Below is a small trained network, with its code and all its weights. Each question gives an input and a target symbol and asks what happens when units are switched off, that is, made to give their printed mean instead of their output.

import numpy as np


def w(rows, s, z=0):
    codes = np.array(rows[::2]) - 128.0
    scale = np.full(codes.shape[1], s)
    scale[-1] = z or s
    return codes * scale


def norm(h):
    return h / np.sqrt((h * h).mean(-1, keepdims=True) + 1e-5)


def f(y):
    return np.maximum(y, 0)


def softmax(a):
    e = np.exp(a - a.max(-1, keepdims=True))
    return e / e.sum(-1, keepdims=True)


def log_softmax(a):
    a = a - a.max(-1, keepdims=True)
    return a - np.log(np.exp(a).sum(-1, keepdims=True))


def net(x, mask):
    ids = ['αβδμξπω'.index(c) for c in x.split()]
    T = len(ids)
    res = E[ids] + P[:T]
    r = norm(res)
    for j in range(2):
        rows = slice(3 * j, 3 * j + 3)
        q, k, v = (r @ M[0][rows].T for M in (Q, K, V))
        z = softmax(np.where(np.tri(T) > 0, q @ k.T / 3**0.5, -1e9)) @ v
        o = O[0][rows]
        res = res + np.where(mask[j], z, o[:, -1]) @ o[:, :-1]
    y = f(norm(res) @ A[0][:, :-1].T + A[0][:, -1])
    res = res + np.where(mask[2:14], y, B[0][:, -1]) @ B[0][:, :-1]
    return log_softmax(norm(res)[-1] @ U[:, :-1].T + U[:, -1])


Q, K, V, O, A, B = {}, {}, {}, {}, {}, {}
E = w([
[158,98,107,129],'α',
[221,115,117,121],'β',
[182,137,129,131],'δ',
[147,106,117,77],'μ',
[95,56,153,164],'ξ',
[129,49,143,77],'π',
[130,118,4,102],'ω',
],0.017)
P = w([
[53,182,151,175],'0',
[252,28,140,141],'1',
[219,22,134,157],'2',
[199,2,145,156],'3',
[190,13,152,147],'4',
[185,32,153,141],'5',
[183,26,154,136],'6',
[181,45,177,143],'7',
[163,45,152,127],'8',
[148,44,149,128],'9',
[149,64,153,118],'10',
[183,58,158,134],'11',
[212,44,141,143],'12',
],0.0079)
Q[0] = w([
[41,254,123,97],'H0',
[206,109,80,92],'H0',
[194,9,91,152],'H0',
[197,117,210,174],'H1',
[59,234,200,131],'H1',
[254,141,145,82],'H1',
],0.007)
K[0] = w([
[211,7,142,49],'H0',
[121,150,132,179],'H0',
[86,192,132,171],'H0',
[146,77,123,89],'H1',
[176,96,131,186],'H1',
[86,49,124,108],'H1',
],0.012)
V[0] = w([
[103,86,165,177],'H0',
[175,55,68,137],'H0',
[192,70,247,102],'H0',
[86,119,75,220],'H1',
[176,134,13,125],'H1',
[60,109,96,51],'H1',
],0.016)
O[0] = w([
[120,115,77,182,171],'H0',
[45,180,168,161,250],'H0',
[188,132,176,179,100],'H0',
[145,132,112,228,2],'H1',
[130,190,37,101,236],'H1',
[4,90,91,124,162],'H1',
],0.014,0.0039)
A[0] = w([
[96,140,204,159,129],'N0',
[163,216,135,95,134],'N1',
[100,163,61,31,243],'N2',
[186,78,204,154,178],'N3',
[21,107,134,187,23],'N4',
[86,193,67,149,154],'N5',
[120,60,98,77,177],'N6',
[105,152,88,119,5],'N7',
[131,172,86,128,97],'N8',
[104,125,245,106,82],'N9',
[104,79,84,151,65],'N10',
[119,189,109,143,135],'N11',
],0.012,0.0028)
B[0] = w([
[97,222,147,108,174],'N0',
[39,225,19,112,173],'N1',
[71,207,171,183,254],'N2',
[50,136,234,54,220],'N3',
[52,140,115,239,175],'N4',
[139,161,191,135,183],'N5',
[171,10,68,235,219],'N6',
[145,110,244,45,149],'N7',
[197,131,171,163,155],'N8',
[40,207,159,105,195],'N9',
[85,72,122,94,163],'N10',
[254,130,109,190,153],'N11',
],0.0062,0.0081)
U = w([
[94,179,43,178,182],'α',
[111,119,200,200,164],'β',
[79,72,177,83,140],'δ',
[161,215,171,98,210],'μ',
[93,162,76,34,84],'ξ',
[202,148,121,70,124],'π',
[152,100,112,247,3],'ω',
],0.011,0.004)

Each question gives the input, a string of symbols that net reads in full, and the target symbol t.
The units are the heads (3 rows each of Q, K, V and O) and the neurons (one row each of A and B). Each row of codes is followed by its name. A weight is (code - 128) times the scale printed after its matrix; where a second scale follows, it is the last column's (O, A, B and U).
mask holds one flag per unit, heads first, then neurons. A switched-off unit (its flag False) gives its mean, the last column of its rows in O or B, instead of its output. The means were averaged over made-up inputs and are rounded, as every weight is.
A unit's drop is (log p(t) with every unit on - log p(t) with that unit switched off) / (log p(t) with every unit on - log p(t) with every unit switched off).
The circuit of an input: a set's keep is (log p(t) with only the set's units on - log p(t) with every unit switched off) / (log p(t) with every unit on - log p(t) with every unit switched off). Starting from the 12 units with the biggest drops (on a tie, the unit counted first), units are removed one at a time, each time the one whose removal leaves the highest keep (on an exact tie, the one counted first), for as long as the keep stays at least 0.8.
units of the circuit, in order: the units of the circuit, biggest drop first
k most important neurons: the k neurons with the biggest drops, biggest first
which heads matter: for each layer, one digit per head in row order, 1 if its drop is at least 0.15 and else 0, layers parted by /
drop of u: that unit's drop, to one decimal
input ξ α β ξ, target ω: units of the circuit, in order : (H0)
input β μ β ω ξ, target μ: units of the circuit, in order : (H0 H1 N6)
input ξ ω ω β α δ β α π, target ω: which heads matter : 00
input μ π β, target δ: which heads matter : 01
input δ β π, target π: which heads matter : 10
input δ ω δ π δ ξ β δ ω, target π: which heads matter : 11
input ω μ μ δ, target ξ: which heads matter : 10
input ξ ω ξ δ, target ω: which heads matter : 10
input α ξ π ξ β α ξ β π α β ω μ, target α: which heads matter : 10
input β π ω μ α μ δ ξ, target μ: 2 most important neurons : (N0 N6)
input ξ ξ ω ξ β ω, target ω: which heads matter : 00
input β π ξ β μ ω μ μ α, target μ: which heads matter : 10
input μ α π δ, target δ: which heads matter : 11
input α β β ξ ω β ω π δ, target α: units of the circuit, in order : (N3)
input β β μ δ δ β ξ β μ α δ ω, target μ: units of the circuit, in order : (H0 H1)
input δ δ ω π μ α β δ α ξ, target π: units of the circuit, in order : (H0 H1)
input μ μ ξ ω β μ β ξ δ, target δ: 2 most important neurons : (N4 N1)
input π μ δ β δ π δ β ξ ω μ π, target β: 2 most important neurons : (N4 N1)
input μ μ π α α ξ ξ δ α β, target δ: which heads matter : 11
input α δ μ β π δ β δ, target α: units of the circuit, in order : (H0)
input ω β π β β β α β, target ξ: which heads matter : 10
input δ μ δ α, target π: drop of H0 : 0.3
input ω β δ δ β ξ, target ξ: drop of N8 : 0.0
input ξ δ ξ α β, target ω: drop of H0 : 0.6
